Here is a tiny trained network, its code and every weight. The questions are about switching its units off for an input and a target symbol, where a switched-off unit gives its printed mean instead of its output.

import numpy as np


def w(rows, s, z=0):
    codes = np.array(rows[::2]) - 128.0
    scale = np.full(codes.shape[1], s)
    scale[-1] = z or s
    return codes * scale


def norm(h):
    return h / np.sqrt((h * h).mean(-1, keepdims=True) + 1e-5)


def f(y):
    return y / 2 * (1 + np.tanh(0.7978845608 * (y + 0.044715 * y**3)))


def softmax(a):
    e = np.exp(a - a.max(-1, keepdims=True))
    return e / e.sum(-1, keepdims=True)


def log_softmax(a):
    a = a - a.max(-1, keepdims=True)
    return a - np.log(np.exp(a).sum(-1, keepdims=True))


def net(x, mask):
    ids = ['βγδεηθσφψω'.index(c) for c in x.split()]
    T = len(ids)
    res = E[ids] + P[:T]
    r = norm(res)
    for j in range(2):
        rows = slice(3 * j, 3 * j + 3)
        q, k, v = (r @ M[0][rows].T for M in (Q, K, V))
        z = softmax(np.where(np.tri(T) > 0, q @ k.T / 3**0.5, -1e9)) @ v
        o = O[0][rows]
        res = res + np.where(mask[j], z, o[:, -1]) @ o[:, :-1]
    y = f(norm(res) @ A[0][:, :-1].T + A[0][:, -1])
    res = res + np.where(mask[2:6], y, B[0][:, -1]) @ B[0][:, :-1]
    return log_softmax(norm(res)[-1] @ U[:, :-1].T + U[:, -1])


Q, K, V, O, A, B = {}, {}, {}, {}, {}, {}
E = w([
[97,129,118,129],'β',
[86,205,77,72],'γ',
[95,127,125,134],'δ',
[93,134,133,149],'ε',
[96,126,131,145],'η',
[95,107,120,108],'θ',
[250,170,93,102],'σ',
[112,130,150,115],'φ',
[149,95,24,2],'ψ',
[164,94,149,154],'ω',
],0.0074)
P = w([
[254,152,120,77],'0',
[128,165,106,99],'1',
[102,165,121,114],'2',
[108,146,118,120],'3',
[116,135,123,122],'4',
[110,125,126,130],'5',
[122,114,131,141],'6',
[133,106,137,149],'7',
[143,98,141,160],'8',
[142,102,149,176],'9',
],0.0028)
Q[0] = w([
[71,48,215,224],'head 1',
[62,85,134,165],'head 1',
[143,27,181,123],'head 1',
[83,155,195,143],'head 2',
[254,94,172,105],'head 2',
[162,186,87,166],'head 2',
],0.0077)
K[0] = w([
[130,46,254,183],'head 1',
[80,65,218,110],'head 1',
[130,50,115,169],'head 1',
[160,19,116,178],'head 2',
[177,218,88,147],'head 2',
[102,144,31,101],'head 2',
],0.0077)
V[0] = w([
[176,189,60,166],'head 1',
[131,64,92,114],'head 1',
[129,174,93,194],'head 1',
[192,3,82,130],'head 2',
[158,207,243,140],'head 2',
[95,145,63,21],'head 2',
],0.0048)
O[0] = w([
[99,58,78,124,114],'head 1',
[89,188,115,115,93],'head 1',
[154,10,3,149,130],'head 1',
[29,59,86,70,2],'head 2',
[84,243,168,218,149],'head 2',
[186,73,170,125,195],'head 2',
],0.004,0.002)
A[0] = w([
[134,110,96,253,134],'neuron 1',
[130,156,53,40,250],'neuron 2',
[222,126,65,160,120],'neuron 3',
[76,29,142,147,134],'neuron 4',
],0.004,0.0024)
B[0] = w([
[98,3,87,138,242],'neuron 1',
[57,191,121,188,252],'neuron 2',
[88,155,113,140,189],'neuron 3',
[185,35,219,116,153],'neuron 4',
],0.0037,0.0014)
U = w([
[134,111,81,218,156],'β',
[143,235,221,191,175],'γ',
[2,137,155,146,118],'δ',
[166,130,149,96,6],'ε',
[115,99,129,145,49],'η',
[120,91,88,185,94],'θ',
[250,178,54,125,119],'σ',
[121,103,180,124,201],'φ',
[157,117,65,51,174],'ψ',
[117,82,186,63,110],'ω',
],0.0083,0.0022)

Each question gives the input, a string of symbols that net reads in full, and the target symbol t.
The units are the heads (3 rows each of Q, K, V and O) and the neurons (one row each of A and B). Each row of codes is followed by its name. A weight is (code - 128) times the scale printed after its matrix; where a second scale follows, it is the last column's (O, A, B and U).
mask holds one flag per unit, heads first, then neurons. A switched-off unit (its flag False) gives its mean, the last column of its rows in O or B, instead of its output. The means were averaged over made-up inputs and are rounded, as every weight is.
A unit's drop is (log p(t) with every unit on - log p(t) with that unit switched off) / (log p(t) with every unit on - log p(t) with every unit switched off).
The circuit of an input: a set's keep is (log p(t) with only the set's units on - log p(t) with every unit switched off) / (log p(t) with every unit on - log p(t) with every unit switched off). Starting from all 6 units, units are removed one at a time, each time the one whose removal leaves the highest keep (on an exact tie, the one counted first), for as long as the keep stays at least 0.8.
circuit, biggest first: the units of the circuit, biggest drop first
heads that matter: for each layer, one digit per head in row order, 1 if its drop is at least 0.15 and else 0, layers parted by /
drop when u is switched off: that unit's drop, to one decimal
input ε β ε, target β: heads that matter -> 11
input γ δ δ θ φ φ φ β, target γ: circuit, biggest first -> (head 1)
input β ε θ, target ω: heads that matter -> 01
input ψ ψ δ ω φ δ ω ω β φ, target δ: heads that matter -> 01
input γ ε β, target β: heads that matter -> 11
input θ ε φ δ δ, target γ: heads that matter -> 10
input θ θ β, target ω: heads that matter -> 01
input ε δ φ ω, target γ: heads that matter -> 11
input φ ε β, target γ: heads that matter -> 01
input δ ε β ε ω φ φ θ, target γ: drop when head 1 is switched off -> 0.8
input β β φ β φ φ η, target γ: drop when head 1 is switched off -> 1.0
input γ γ θ θ, target ω: drop when head 2 is switched off -> 1.5
